Below are the code and all the weights of a small trained network. Each question names an input and a class and asks about switching units off, where a switched-off unit gives its printed mean instead of its output.

import numpy as np


def w(rows, s, z=0):
    codes = np.array(rows[::2]) - 128.0
    scale = np.full(codes.shape[1], s)
    scale[-1] = z or s
    return codes * scale


def f(y):
    return np.maximum(y, 0)


def log_softmax(a):
    a = a - a.max(-1, keepdims=True)
    return a - np.log(np.exp(a).sum(-1, keepdims=True))


def net(x, mask):
    res = np.array(x, float).reshape(1, 7) / 4 @ E
    y = f(res @ A[0][:, :-1].T + A[0][:, -1])
    res = res + np.where(mask, y, B[0][:, -1]) @ B[0][:, :-1]
    return log_softmax(res[-1] @ U[:, :-1].T + U[:, -1])


A, B = {}, {}
E = w([
[124,125,130,123,131],'x0',
[126,119,137,126,130],'x1',
[122,113,151,115,127],'x2',
[250,93,90,99,9],'x3',
[106,82,170,92,133],'x4',
[158,28,60,175,255],'x5',
[230,200,184,37,225],'x6',
],0.0086)
A[0] = w([
[131,161,163,141,8,113],'n1',
[34,235,169,135,133,122],'n2',
[137,132,101,151,123,111],'n3',
[79,138,94,116,71,171],'n4',
[179,145,142,100,160,233],'n5',
[117,161,88,172,157,106],'n6',
[92,104,95,145,104,230],'n7',
[182,159,131,66,97,201],'n8',
[78,111,74,180,163,231],'n9',
[181,180,147,57,189,187],'n10',
[220,52,69,141,118,180],'n11',
[124,159,122,147,180,103],'n12',
[131,143,143,100,162,143],'n13',
[171,69,112,147,176,201],'n14',
[87,119,124,182,85,254],'n15',
[51,86,105,105,177,155],'n16',
[108,124,181,79,67,207],'n17',
],0.013,0.0058)
B[0] = w([
[167,116,88,101,79,239],'n1',
[5,166,222,44,94,237],'n2',
[136,116,141,113,126,148],'n3',
[113,103,100,101,117,200],'n4',
[125,202,141,100,154,217],'n5',
[138,103,131,133,148,169],'n6',
[97,51,161,157,63,211],'n7',
[160,172,121,155,80,227],'n8',
[133,75,187,153,162,245],'n9',
[153,170,115,114,180,248],'n10',
[65,146,158,94,70,242],'n11',
[146,103,104,130,178,175],'n12',
[149,161,105,138,172,175],'n13',
[50,137,160,77,174,223],'n14',
[96,40,114,133,57,233],'n15',
[133,106,159,175,160,217],'n16',
[150,140,88,133,69,221],'n17',
],0.013,0.012)
U = w([
[73,102,133,108,83,252],'0',
[93,239,130,88,143,242],'1',
[153,87,6,124,65,90],'2',
[254,218,90,123,98,76],'3',
[108,71,140,234,162,2],'4',
[137,166,100,114,245,42],'5',
],0.0099,0.0047)

Each question gives the input, the list of numbers given to net, and the class t.
The units are the neurons (one row each of A and B). Each row of codes is followed by its name. A weight is (code - 128) times the scale printed after its matrix; where a second scale follows, it is the last column's (A, B and U).
mask holds one flag per neuron, in row order. A switched-off neuron (its flag False) gives its mean, the last column of its row in B, instead of its output. The means were averaged over made-up inputs and are rounded, as every weight is.
A unit's drop is (log p(t) with every unit on - log p(t) with that unit switched off) / (log p(t) with every unit on - log p(t) with every unit switched off).
The circuit of an input: a set's keep is (log p(t) with only the set's units on - log p(t) with every unit switched off) / (log p(t) with every unit on - log p(t) with every unit switched off). Starting from the 12 units with the biggest drops (on a tie, the unit counted first), units are removed one at a time, each time the one whose removal leaves the highest keep (on an exact tie, the one counted first), for as long as the keep stays at least 0.8.
units of the circuit, in order: the units of the circuit, biggest drop first
most important unit: the unit with the biggest drop
k most important neurons: the k neurons with the biggest drops, biggest first
drop of u: that unit's drop, to one decimal
input [-3,-4,-3,5,-2,2,6], class 1: most important unit => n11
input [3,-4,-1,-1,-7,4,7], class 5: units of the circuit, in order => n2, n10
input [-8,1,-4,1,1,-1,4], class 3: units of the circuit, in order => n2, n14
input [-3,-5,4,2,1,1,1], class 1: units of the circuit, in order => n15, n7
input [-3,-6,2,2,6,-7,0], class 2: 2 most important neurons => n1, n17
input [-7,0,1,3,6,0,-8], class 2: units of the circuit, in order => n2, n1
input [5,-3,-6,4,6,0,-8], class 2: 3 most important neurons => n2, n1, n14
input [5,-8,0,-5,-7,4,1], class 5: 2 most important neurons => n15, n7
input [-5,6,4,-5,4,6,1], class 5: 3 most important neurons => n15, n14, n7
input [3,-4,8,0,-6,4,7], class 5: 2 most important neurons => n2, n10
input [4,-2,-2,-3,-6,6,1], class 5: 3 most important neurons => n15, n14, n7
input [-8,4,8,1,-2,-6,8], class 3: 2 most important neurons => n8, n14
input [6,3,6,-2,6,-8,1], class 1: 2 most important neurons => n2, n7
input [6,-8,2,-1,-3,6,-7], class 4: units of the circuit, in order => n9
input [-7,-6,2,8,-8,4,1], class 1: 2 most important neurons => n15, n11
input [-1,-4,0,8,7,-1,7], class 3: 2 most important neurons => n2, n8
input [-6,7,-5,8,-7,2,4], class 1: 2 most important neurons => n11, n14
input [4,8,-2,7,-3,-1,-7], class 2: 2 most important neurons => n2, n1
input [-8,-4,2,-2,4,2,6], class 5: 2 most important neurons => n2, n11
input [-1,-7,-7,5,-5,7,3], class 1: drop of n11 => 0.4
input [-7,-2,-2,1,-4,-7,-2], class 2: drop of n1 => 0.4
input [3,4,0,5,3,2,5], class 1: drop of n9 => 0.0
